Each row is followed by its class.
[ -8  -5  13  49  27   9  15  53  -2  -8  15 -29 -15  18  -3   9   6  30
  -8   1  -3   3 -21   8 -11 -16 -36   5   4 -66  18 -10  15   5 -38  21
  22  -2]	J567
[ 14  24  23  30  -8  -2   2  13   1  12  14  -9   0  -3 -13  36  -6  -3
  -5  -3  13  19  12  -3  19   9  33  -9  -8  10  -1  19  12  15  10 -38
  -8 -11]	J760
[-14 -18 -10  38  15  16  -5  18  -5 -18   4  -2  -5  20 -13  -5  -1  24
   3  11  -8  25 -12  15  -3  -8 -15  -4   3 -41  -2 -21   8   2  -5  28
  22  -8]	J567
[ 12  26  10   9  -9  -8  11  -1   1  16   3  -3  -9 -12 -16  39   7 -17
 -22  -5   4   7  -8   1  15  11  -8 -16 -12  -7 -29  29   0  23  10 -32
 -16 -23]	J930
[ -5  26  14  28  -4   8  24   4  10   3   6  10 -10  -1 -17  35 -14 -29
 -21  16 -15  -7 -10 -11  22  14  28 -13  -5  -2 -13  -1   6  34   7 -43
 -19 -24]	J199
[  1  -3  16  30  22  16  13  12  -8  -7   7 -21   1   6  -7   8  -8  14
 -13  13 -16  21 -10  12 -12   0 -25  -5  -3 -23 -18 -12  -5  16 -25  12
   8 -13]	J197
[  4 -47  14  15  46  11 -20  78   3  25   7  14   1  10  66 -33   2   3
 -48   6  37  -2 -11  11 -30 -29 -34  14 -10  39  -6 -40  66  22 -10  24
  46  -7]	J199
[ -7  -2   1  36  16  15  20  19   7 -22   4 -12   1  20   8  10  11  -3
 -25   4  -2   4 -26   3  12 -27 -43 -13   9 -54 -10 -19  11  17 -53  18
  16 -15]	J930
[  -6   20  -31  -28  -14  -42    1  -26  -13  -12  -29  -35   -4  -27
   46   35   38  -12  -59    9  -25  -40  -19   25   33  -20  -50    6
   -4 -114  -37   36   55    2  -48  -13   -5  -29]	J199
[  2 -22  -9  30  11   9   8   4  -5  -8   1 -14  20   3   4 -22  -2   5
 -21   8   2   4 -17  17  -8  -6 -24  -8  -8 -19 -17  -6  -7  15 -15   3
  12 -10]	J191
[ -9 -11  -3  28  28   6   1  19   1   5  -7 -23  13  10  14 -10  -8  16
 -14  22 -11   9 -10  19  -7  -8 -17  -9   9 -22 -15 -31   2  10 -19  32
   6 -12]	J199
[  3  15 -16   1  10 -13   4   7   8   1   3  -5  32   5  16   9  10  -4
   0   6 -10 -30   5  -2  -1 -18 -11  -3  15 -29   6 -19   7  -2 -26  20
  17  10]	J760
[-14   6  -1   1  -4   4   2   5   5 -15  -1  26  -6   4  16   3  17 -16
  -3   8 -16 -12 -11 -13  20 -11  23   0  -7 -16   2  -3  15   7 -18 -25
 -10  -8]	J477
[  5  34  22  20 -24  11  14  21   5  -2  16 -30  -9 -11 -12  51   3   0
 -15  -8  -3  29   0   3  24   9  10 -15 -25  12 -10  33   9  15   3 -49
  -9 -31]	J596
[ 13  55  32  38  14   9  28  35  -8  22  20 -15   7   4 -12  46  -6 -32
 -42  -7  13 -17   1 -14   9   2  20 -23   5  -3   2  22  11  52 -17 -36
  15 -44]	J760
[ -6   6  -9  22  31  17  11  17   3  -7  -7 -12   9  17 -12  12 -14   3
  -9  15 -18   8 -16   8 -27  12 -32 -19  11 -21 -15 -29 -25  22 -11  22
  13  -1]	J197
[-10  28   0 -12   3   5  -2 -13  10 -23  -7   5  13  19   0  11   2  -7
   5  14 -11 -15   2 -20  10  -5 -10  -8  -8   1   0 -19 -14   9 -17  -8
  -7  10]	J633
[  7 -28 -10  15  19   6  11  29   8   4  -2  -1  14  -3  15 -11   4 -26
 -21  26 -16  -1  -9  31 -20   4 -16  -6  -4   8  -2 -22   8  15  -2   9
  11  -2]	J199
[  3  -9   6  40  18  13  12  35  17 -25   9   1  17   9  -3 -16  -7  12
 -15  20  -3  -2 -16  21   9 -39 -20  -5   9 -38  16 -36   7  19 -15  18
  14  22]	J633
[ -6  32  10  16   0  34  12  16 -13  24  -1 -22 -11   8 -29  46 -11  -3
 -17   3  -5  24   0  12  -5  23   4 -25  -6  15 -18   0 -20  33  -5 -11
  11 -23]	J567
[ -7 -16  -7   4  12  -4   3  21   5 -13 -21  21   9  14  13  -8   5 -19
 -14  18  -3 -19 -10  -6   3  -6 -12  -9  17 -17   8 -33  13  22  -5   8
   9   7]	J199
[ -8  31 -15  -7   0   1  -9 -27  -5  -9  15  15  26 -11 -15  12  18  12
   6  12 -13 -26  -5  17  24  12  28  -1  -6 -20 -22  27 -31   6  16  -9
 -11 -13]	J477
[ -1  57  25   8 -14   0  20  27   9 -10 -11 -11 -28  14 -17  43   8  20
   0 -19 -10  16  -6 -20  43  -5  38 -31  -1  -8 -12  53  27  25   8 -47
 -11 -22]	J596
[  5 -54   6 -43 -13  -4 -48 -45  28  34  17   7  34 -73  40 -31  16  15
 -12  -4  33 -12   8  68 -62   3 -27  44 -22  57  24 -17 -42 -15   1  32
 -10  40]	J477
[  1 -37  -1   5  13   6   9   7  24  -5 -18   0  50  20  17 -35  21  -5
 -28  35   0  -6  -6  55 -14 -25  10 -21  30 -32  -8 -55  30  18 -34  52
  38  34]	J760
[  2  -2   3  -6   1   4  -4 -28  -5  -9  -1  28   9 -11   9  20  17 -11
   2  19 -12  10 -23  -3 -11  -4 -10   4 -14   9 -45   3 -19   8   5 -10
  -5 -18]	J930
[-18   5  23   0   7  26  15  40  27 -11   8 -12 -35  34 -21  27  -9  15
  -5 -12   6  47  11  18  -1  27  -5 -47 -13  13 -33  -6  47  23  17  10
  24  13]	J197
[  3   7 -32   6  28  26   8 -15 -27  18 -39  -9  49  31 -12 -17 -25 -13
 -13  23  -3 -37   1  -1 -18   1 -33  -7  21  20 -17 -12 -63  29  -6  -1
   2  -5]	J633
[-11   3 -27 -10  25   4  12 -30  16  -1 -11   3 -20   9  20  20  -3   5
  19  16 -57 -31 -15 -10 -28 -15 -43  21  -9 -25 -26 -22  -3 -13 -45  16
   2  -4]	J567
[ -8  51   5  43  -9 -15  20   0   4 -24  -7 -36  26   2   2  59   2  -3
 -13   1   3   1 -27 -11  48  -1  28 -11   2 -30   0  36   3  17   6 -84
 -24 -39]	J596
[  5  45  16  36  -9  31   1  76  18  31  74 -72  -2  28 -19  36 -12  13
   9 -12  -9  58  63  -8  38  41  47  -1 -23  77  69 -54  12 -20 -14  36
  14  17]	J596
[ -1  26  -8   0 -10  19   5  -2  -7 -27 -15  31   3  17 -10  40  -3 -24
 -11  26 -32  -4  -8 -14  17   3 -18 -24   1 -25 -23 -15 -19  33 -11 -29
  -2 -19]	J197
[ 10  14  28  -1 -13 -14  23   5  -4   8 -14  -1   6 -14   1  16  -4 -23
 -16   1   6  -3   9   9  30 -16  -5 -14   1  11  10  21  19  22   6 -48
 -11  -6]	J633
[ 10  19  -9 -28 -19 -10  28 -50 -16  -6 -35  -5  13 -13   2  28  14 -25
 -12   4 -21 -30 -11  -3  13  -4 -16 -30  -3 -25 -57  30 -12  25 -11 -38
  -6 -31]	J191
[ -7  16   2   7  -6  17  10  30 -14  29  14 -23   4  -4 -16  10  -6   9
 -23  -8   1 -25  13  -7  -4   2  12  -7  -8  19 -23  15  11  27  19  -5
  11 -10]	J199
[ 16  -1  -2  12  30 -17  -6  81 -10  13   6 -17 -26  30 -16  10  -2  16
  17 -30   0  45  34  -4   4  49 -45 -17 -26  18  -2  19  34  -3  37   0
  -5  12]	J197
[  6  31  -9  11  14   4  17  -5 -23  17 -32  -9   0 -11 -13  34 -15   3
  -3   4 -15   5  -3   2  42   1  -8 -22   4 -25 -46  19 -25  24  -7 -29
 -25 -33]	J477
[ 11   4  21 -16 -45  29  26 -13  20  10  22  -9  -3  -7  -1  17  -3 -47
 -17  24  25  46  23  21  32  18  99 -11   0  45  27 -11  47  -7  25 -17
  15   5]	J596
[  3  13  -4  -8  -4  10  -4 -19   8 -11   7  16   8  -1   7  27   8 -18
 -10  14  -5 -11 -10  -9   0 -11  -4   2  -4  -6  -9 -14 -17  16 -12  -2
   0  -8]	J930
[ 14  27  19  26  -4   2   9  11  12  -2  -5 -20  31  -7   2   2   4  -5
 -24  17  24  -8 -19   7  19 -15  16  -5  -7   4  17   4 -14  17 -18 -48
 -23  18]	J633
[ -2  56   5  16   1  26  13  -3 -30   6   0 -25  22   2 -40  45   8 -41
 -13   4 -25  31   3  -8 -19  54   5 -43 -34  55 -50  40 -57  39 -11 -46
  -4 -53]	J760
[  7  17   7   2 -14  -2   9   8  -7  11   9 -14  -9  -5 -14  27   1   0
 -17 -12   6   0   4   7   7  22 -22 -26 -19  -4 -31  30  -1  22  13 -22
   7 -21]	J191
[ 23  25   5  -7   7  17  49 -15   2  29 -29  -2   4  18   2  48   0 -49
 -21   9  -3 -18  -6  18   7  32 -34 -25 -19  33 -80  50   8  29   7 -82
 -28 -22]	J633
[ -2  10  -8 -33  -7   5  10 -10  22   8  32  36 -13 -18   6   0   3 -16
  13  10  -6   6   4   6 -10  23  15  20 -12  32   7  25   8 -27  32   5
  11  11]	J596
[ -9  16   2  -2   6   8  -2 -11  18 -26   2  29  -3   8   9   6   4  -4
   3  19 -31   1 -13  -6  -8  -3 -17  -6  -1 -21   5 -19 -13   6 -33   6
  -5  -3]	J197
[  2 -18  -5  15 -13   0  10  19 -10   4   7 -17  26  -8  -7 -20   1   8
 -20  -5  20 -12  -3   4  -4 -13   6  -8  -7 -21  -9   1  12  17  18  -8
  13  14]	J191
[ -8  31  28  29   5   7  -1  24  22 -13  14  24 -30  21  -1  43   3  -4
  -6   9 -15   9  -7  -4  49  13  18 -20 -30  -4 -24   8  23  26  -9 -55
 -20 -40]	J477
[ 18 -17 -30   4 -16   3  11  -2  14 -17  17  43  -2  -8   7   4  22 -25
  -2   4  -5 -33  -4  15  34 -10  21   7   4 -47  -3  10  38  -7  26 -16
  -3   8]	J477
[ 26  27   9   2 -20   5   6   1   5  16  29   0  -2 -30 -14  59   5 -20
 -27  -1   2 -11   1  19  11   7  -4   0 -21  15 -15  28 -13  29  19 -38
  -4 -17]	J930
[ -4   2  10  62  31  26  -2  37   7 -13  20 -18  26  30   4   5  -5  27
  -3   9   5  24 -12   5 -16 -17   2  -4  11 -52   7 -34  -7  13 -31  32
   7   4]	J760
[ -6   5   3  -4 -13   4  -3 -24  10 -18  17   7  -2  -4  11  16  13  -8
  -7   5  -2   6  -6  -6   7 -15   3  11  -6 -31   8  -6   4  -1 -21   7
  -8  -5]	J930
[ -5 -21  17  54   6 -15 -26  41  56 -41  32  31 -27  25  32  30  -3   4
   3  25 -12 -15 -17  -5  18  -3 -12  22 -23  -5  40 -35  33  -2  -6 -42
  -9   1]	J199
[ -8  19  -1  31  27  15  12  20   2 -17  14  -7  27  20 -11  -1  -8  12
   2  15   4  -3  -6   0   5  -9   7 -12   6 -21  -4   3  -9   8 -19   6
  22  -2]	J760
[  6  32   0 -19 -15  -7  19 -15  -1 -15 -12  35  15  -9 -20  -3  11 -29
   9  21 -15 -23  -8 -13  16  -5  30 -15   4   9   5  23 -19   9  23 -33
 -11  17]	J633
[ -3  29  15  -7 -10  17   5  17   7  17  13  -2 -14  -3 -13  -6  -4   8
 -25 -13  27   8  -4 -13  -4   8  39 -21 -23  15 -21  18  12  29  12 -13
   6  10]	J191
[ -7   0 -14   1  -8  -8  -4   1   6 -11  18  15  16   1   3   9  -3  -3
   2  13 -14 -44  12   0  14  -8  14  15  14 -18  34 -13   2   5  18   4
   4   7]	J199
[-13  14  37 -20  -1 -35 -10 -15   1   5 -57 -57 -36  12   1  35 -19  70
  23 -13 -38   2  19   0   9 -19   5  -6   2  30  -7  49   1  21  -3 -34
 -10 -25]	J596
[ -7 -20  -4  34  13  29   1  26  -5  10   5  -7  18  12  -5 -13 -10  20
  -5  10  -5   3  -7  16 -28 -20 -23   7   1 -25  10 -29 -18  13 -21  18
   6   1]	J567
[-10  28   7  -3   0 -42 -24 -23  10  20 -21 -28  40  -5   0 -28  -3  54
   1  11  66  10  -9  -3  44 -14  35  -4  18 -73   1   4  -4 -26   4  11
 -42  26]	J930
[ -5  -5   5  26   9  17   3  30   6 -11  11 -10  15   9   3  -9   2  26
  -6  12  -7  21 -11  10  -1 -16 -17   2  -4 -21  -4 -13  -2   2 -18  19
  11  -7]	J596
[-17  13  -6  23  24  13 -11  24   9 -36   0   8  39  30  11  -8   7  16
  12  17   3  -8 -20  -7 -15 -27  24 -17  18 -11  14 -14 -16  11 -13  11
  29   6]	J760
[  8   3  -4  38  13  40 -10  27   6  -8   2  13  17   4 -23  -6  -7  30
 -23  19  -9  24 -26  37 -22  -4 -28 -24  -4 -27 -37 -11 -38  37  -2  14
   1  -3]	J197
[ -1   9   0  26  20   0  16  13   7 -20  -4   9 -22  11  -1   2   3  11
  17 -15  -5 -23 -14 -35  27 -19   5   0  13 -52   9   1   9   3 -21  -3
 -14  -1]	J477
[ 35 -50  61  52 -10  15 -33  -6   2 -50  16 -12 -15 -45  30  84 -13  39
  24  -3 -28  47 -14  -3 -44 -63 -40  38   6 -35  43 -76 -47  33 -11  20
  -7 -33]	J596
[ -2  16  -2  51  32   1  18  18   6 -12  16 -19  34   2  -5  -4   2  -2
 -16  10  -6  -5 -20  -3  -4 -13  -8  -7   7 -38  -1 -20  -4  13 -40  17
  15  -5]	J760
[ 22  -2 -31  -2  36   2 -36  26   5  26   7 -21  -8  -6  -6   2 -27  37
 -10 -15  36  -6   5  35 -35   6 -27   9  -3  26   8  34 -32  11  53  26
  25   4]	J930
[-17  10   6  13 -11   7  13 -17  -9 -36  18 -24   4   5  -5   5   7  21
   0  -5 -19  -3  -2 -40  22 -27   3  -5 -22 -56 -28 -23  20   8 -35  10
   5 -10]	J191
[  4  45  10  12  -8  10  21  21  20  -2   8 -12   1  -3 -23  16   0   2
 -14   0  -4   7  -6  -2  24   3  32 -13   0 -18  16  14  -4  20  -7 -12
 -10   5]	J596
[ -6  19  10 -23  -8 -12  14 -14   2 -18 -30  -2 -18   0  32  16  18  -6
   0  13 -51 -12  -8 -15  15 -30 -29   4 -23   6 -21  17  18   0 -52 -42
 -17   2]	J633
[ -3   8  17 -12   5  -6  11  17  -3   6  -9   5   7   7  13  36 -13 -18
   5   4  -7 -29  14 -34 -17 -30   5 -15  15   6  -6 -28  18  28  -2  -5
  30 -11]	J760
[ 15  20   3   5 -10  18  18  20   6  16 -10 -15  -9   8   3  18 -15 -14
 -26   9  16   1   2   0  24   1  16 -10  -4  21  -2  26  16  14  -1 -45
   6 -22]	J596
[  2  -7  -2  20  17  -3  -3  20  13 -18  -9   4  12  15   4  -7  -3   6
   0  15  -3   4  -7  15   6  -9 -54 -10  -4 -23  -1 -19  -5   3 -11   5
  -2  10]	J633
